Below is a small trained network, with its code and all its weights. Each question gives an input and a class and asks what happens when units are switched off, that is, made to give their printed mean instead of their output.

import numpy as np


def w(rows, s, z=0):
    codes = np.array(rows[::2]) - 128.0
    scale = np.full(codes.shape[1], s)
    scale[-1] = z or s
    return codes * scale


def norm(h):
    return h / np.sqrt((h * h).mean(-1, keepdims=True) + 1e-5)


def f(y):
    return np.maximum(y, 0)


def log_softmax(a):
    a = a - a.max(-1, keepdims=True)
    return a - np.log(np.exp(a).sum(-1, keepdims=True))


def net(x, mask):
    res = np.array(x, float).reshape(1, 6) / 4 @ E
    u = 0
    for l in range(3):
        y = f(norm(res) @ A[l][:, :-1].T + A[l][:, -1])
        res = res + np.where(mask[u : u + 4], y, B[l][:, -1]) @ B[l][:, :-1]
        u += 4
    return log_softmax(norm(res)[-1] @ U[:, :-1].T + U[:, -1])


A, B = {}, {}
E = w([
[143,91,179,118,99,42,141],'x0',
[123,131,140,133,130,134,128],'x1',
[183,84,172,54,70,206,91],'x2',
[155,110,120,141,120,110,128],'x3',
[134,139,128,122,127,127,128],'x4',
[96,130,102,142,47,160,255],'x5',
],0.0099)
A[0] = w([
[102,137,98,170,180,88,163,250],'0.n0',
[142,179,120,112,64,175,169,92],'0.n1',
[35,133,255,85,39,34,149,14],'0.n2',
[104,62,129,181,135,146,192,76],'0.n3',
],0.0085,0.0023)
B[0] = w([
[172,83,173,42,146,182,182,254],'0.n0',
[111,137,155,130,103,108,29,208],'0.n1',
[247,115,62,136,98,67,152,241],'0.n2',
[104,188,137,83,116,107,98,193],'0.n3',
],0.011,0.0056)
A[1] = w([
[167,174,111,141,42,145,189,116],'1.n0',
[89,161,116,185,189,76,201,87],'1.n1',
[135,188,49,179,138,245,138,64],'1.n2',
[140,58,162,95,173,158,212,2],'1.n3',
],0.012,0.00049)
B[1] = w([
[56,143,206,132,126,144,60,254],'1.n0',
[150,5,98,111,188,175,159,180],'1.n1',
[221,93,158,153,67,29,128,213],'1.n2',
[102,218,108,130,175,125,156,224],'1.n3',
],0.013,0.0071)
A[2] = w([
[212,136,100,150,96,54,159,109],'2.n0',
[42,131,120,174,13,120,209,52],'2.n1',
[137,109,183,55,66,173,90,253],'2.n2',
[114,164,94,120,187,70,2,252],'2.n3',
],0.013,0.00062)
B[2] = w([
[133,176,74,166,84,161,128,224],'2.n0',
[126,130,171,123,128,150,7,167],'2.n1',
[109,122,82,139,208,114,209,252],'2.n2',
[52,149,185,138,54,151,102,208],'2.n3',
],0.016,0.011)
U = w([
[68,114,248,134,138,154,21,134],'0',
[156,53,153,93,206,180,179,100],'1',
[185,140,132,174,77,115,95,15],'2',
[65,189,147,172,148,150,121,248],'3',
],0.011,0.0015)

Each question gives the input, the list of numbers given to net, and the class t.
The units are the neurons (one row each of A and B). Each row of codes is followed by its name. A weight is (code - 128) times the scale printed after its matrix; where a second scale follows, it is the last column's (A, B and U).
mask holds one flag per neuron, layer by layer. A switched-off neuron (its flag False) gives its mean, the last column of its row in B, instead of its output. The means were averaged over made-up inputs and are rounded, as every weight is.
A unit's drop is (log p(t) with every unit on - log p(t) with that unit switched off) / (log p(t) with every unit on - log p(t) with every unit switched off).
The circuit of an input: a set's keep is (log p(t) with only the set's units on - log p(t) with every unit switched off) / (log p(t) with every unit on - log p(t) with every unit switched off). Starting from all 12 units, units are removed one at a time, each time the one whose removal leaves the highest keep (on an exact tie, the one counted first), for as long as the keep stays at least 0.8.
units of the circuit, in order: the units of the circuit, biggest drop first
unit that matters most: the unit with the biggest drop
k most important neurons: the k neurons with the biggest drops, biggest first
drop of u: that unit's drop, to one decimal
input [8,8,7,1,2,8], class 0: most important neuron -> 1.n0
input [3,-4,3,-8,-4,6], class 0: 4 most important neurons -> 1.n0, 0.n0, 2.n1, 2.n0
input [-5,5,4,2,4,3], class 2: 2 most important neurons -> 1.n2, 0.n0
input [-7,3,-3,-4,-1,-5], class 2: 2 most important neurons -> 1.n2, 1.n0
input [-7,4,-4,2,1,1], class 2: 2 most important neurons -> 1.n2, 2.n2
input [0,-3,-3,8,0,0], class 1: 3 most important neurons -> 1.n0, 2.n3, 2.n0
input [5,2,6,7,0,-4], class 1: 2 most important neurons -> 2.n2, 1.n3
input [2,-3,3,4,1,3], class 0: 4 most important neurons -> 1.n0, 0.n0, 1.n1, 2.n0
input [6,8,0,-2,-5,6], class 0: 2 most important neurons -> 2.n1, 1.n0
input [-4,-3,4,-5,-1,2], class 1: 3 most important neurons -> 2.n2, 0.n1, 0.n2
input [-7,8,-8,-2,-5,-8], class 0: 3 most important neurons -> 2.n2, 2.n3, 0.n2
input [-8,8,1,5,-8,8], class 0: 2 most important neurons -> 2.n1, 1.n0
input [3,6,8,8,-8,-5], class 1: 2 most important neurons -> 2.n2, 1.n0
input [1,-3,2,7,6,-1], class 3: 3 most important neurons -> 1.n1, 1.n2, 2.n0
input [1,-7,3,3,-5,-3], class 3: unit that matters most -> 1.n1
input [-7,4,-2,-2,7,-3], class 2: drop of 1.n2 -> 1.1
input [-2,0,8,6,5,-7], class 1: drop of 2.n2 -> 1.8
input [0,-7,4,4,-2,1], class 1: drop of 0.n3 -> 0.1
input [-4,2,0,-6,5,8], class 0: drop of 2.n1 -> 0.4
input [0,4,6,5,-4,-4], class 1: units of the circuit, in order -> 2.n2
